Each row has a name. Each question is about the rows just above it.

madeb: -3.57, +0.12, -2.22, +6.63
gope: -2.83, +0.26, +4.89, -4.93
bav: -7.60, -0.47, -0.18, -1.50
Botu: +8.13, +0.13, -0.22, -3.15
Dap: -7.02, +0.12, +4.92, +4.92
nubu: -5.15, +0.18, -0.99, -4.72
pem: -3.57, +0.12, -3.65, +3.92
puzik: +8.13, +0.13, +1.09, +1.09
faduz: +0.50, -0.78, +8.43, +4.89
lak: -7.60, -7.60, -7.60, +3.16
Which value appears more than once in puzik?  +1.09
-2.83, +0.26, +4.89, -4.93 is in which row?  gope
The value that Dap holds more than once:  +4.92
Repeated in lak:  -7.60
The row with +0.50, -0.78, +8.43, +4.89 is  faduz

Gami: +2.49, -1.27, -0.71, -0.93, -1.34, -0.05, -0.15, +1.15, -1.67, +1.62, +5.30, -1.18, +1.09, -1.82, -1.04, -1.88, -1.03, -1.08, -1.54, -2.89, +0.89, -1.06, -1.95, -1.87, +0.79, +3.78, +2.38, -0.89, -1.08
Bizu: -1.80, +0.63, +1.81, +3.36, +0.62, -0.65, +2.19, -2.22, -1.85, -1.29, -2.22, +1.32, -2.65, +0.57, -2.22, -0.49, +2.93, +2.46, -0.13, -0.25, -1.35, +2.19, +0.82, -0.87, -0.87, -0.86, -2.22, +3.65, +2.19
ber: -0.51, -3.33, -2.35, -7.81, -3.17, +1.37, -5.39, -0.36, +0.38, +1.04, -0.78, -2.35, +0.20, -0.18, -3.94, -1.10, -7.44, -5.71, -1.37, -0.03, +2.16, -7.52, -3.64, -0.53, +1.69, +0.55, -0.52, -8.28, +0.77
Which value appears more than once in Gami?  -1.08
Repeated in ber:  -2.35
Which row holds -1.80, +0.63, +1.81, +3.36, +0.62, -0.65, +2.19, -2.22, -1.85, -1.29, -2.22, +1.32, -2.65, +0.57, -2.22, -0.49, +2.93, +2.46, -0.13, -0.25, -1.35, +2.19, +0.82, -0.87, -0.87, -0.86, -2.22, +3.65, +2.19?  Bizu

gofo: -1.66, +0.33, -2.05, -2.82, -1.61, -0.44, -1.82, -5.58, -1.56, -3.90, +3.21, -2.21, +0.33, +0.77, -1.33, +0.03, +1.23, -0.53, +7.18, -3.13, -2.05, +1.31, -3.85, -0.06, +1.43, -4.20, -1.98, -4.12, +0.73, -5.18, +0.94, -3.03, -1.72, +1.84, -3.98, +0.71, +1.67, +0.42, -0.51, -0.92, -4.11, +2.53, +1.37, +2.62
tagad: -1.66, +0.33, -2.05, -2.82, -1.61, -0.44, -1.82, -5.58, -1.56, -3.90, +3.21, -2.21, +0.33, +0.77, -1.33, +0.03, +1.23, -0.53, +7.18, -3.13, -2.05, +1.31, -3.85, -0.06, +1.43, -4.20, -1.98, -4.12, +0.73, -5.18, +0.94, +0.31, -1.72, -1.72, -3.98, +0.71, +1.67, +0.42, -0.51, -0.92, -4.11, +2.53, +1.37, +2.62
mupi: -1.66, +0.33, -2.05, -2.82, -1.61, -0.44, -1.82, -5.58, -1.56, -3.90, +3.21, -2.21, +0.33, +0.77, -1.33, +0.03, +1.23, -0.53, +7.18, -3.13, -2.05, +1.31, -3.85, +2.23, +1.43, -4.20, -1.98, -2.21, +1.85, +5.29, +0.75, +1.05, +2.52, -2.58, +2.19, +1.34, -1.12, -3.73, +0.28, +2.18, -2.63, +2.23, +2.61, +1.43
dagu: -0.82, -0.24, -2.07, -1.92, -2.16, +1.46, -1.58, +4.11, -4.77, +4.26, +0.08, +1.30, +1.06, -1.59, +2.03, +0.71, +4.11, -4.51, +4.26, -0.54, -2.24, -0.79, -1.63, -2.82, +0.94, -3.91, -2.69, -0.48, -1.04, -0.52, +3.65, -0.18, -2.49, +0.50, +2.10, -5.58, -0.67, +4.26, +2.32, -2.05, -3.75, +4.26, +5.68, +1.99
Whose row is -1.66, +0.33, -2.05, -2.82, -1.61, -0.44, -1.82, -5.58, -1.56, -3.90, +3.21, -2.21, +0.33, +0.77, -1.33, +0.03, +1.23, -0.53, +7.18, -3.13, -2.05, +1.31, -3.85, -0.06, +1.43, -4.20, -1.98, -4.12, +0.73, -5.18, +0.94, -3.03, -1.72, +1.84, -3.98, +0.71, +1.67, +0.42, -0.51, -0.92, -4.11, +2.53, +1.37, +2.62?  gofo
Whose row is -1.66, +0.33, -2.05, -2.82, -1.61, -0.44, -1.82, -5.58, -1.56, -3.90, +3.21, -2.21, +0.33, +0.77, -1.33, +0.03, +1.23, -0.53, +7.18, -3.13, -2.05, +1.31, -3.85, +2.23, +1.43, -4.20, -1.98, -2.21, +1.85, +5.29, +0.75, +1.05, +2.52, -2.58, +2.19, +1.34, -1.12, -3.73, +0.28, +2.18, -2.63, +2.23, +2.61, +1.43?  mupi
Which row holds -0.82, -0.24, -2.07, -1.92, -2.16, +1.46, -1.58, +4.11, -4.77, +4.26, +0.08, +1.30, +1.06, -1.59, +2.03, +0.71, +4.11, -4.51, +4.26, -0.54, -2.24, -0.79, -1.63, -2.82, +0.94, -3.91, -2.69, -0.48, -1.04, -0.52, +3.65, -0.18, -2.49, +0.50, +2.10, -5.58, -0.67, +4.26, +2.32, -2.05, -3.75, +4.26, +5.68, +1.99?  dagu

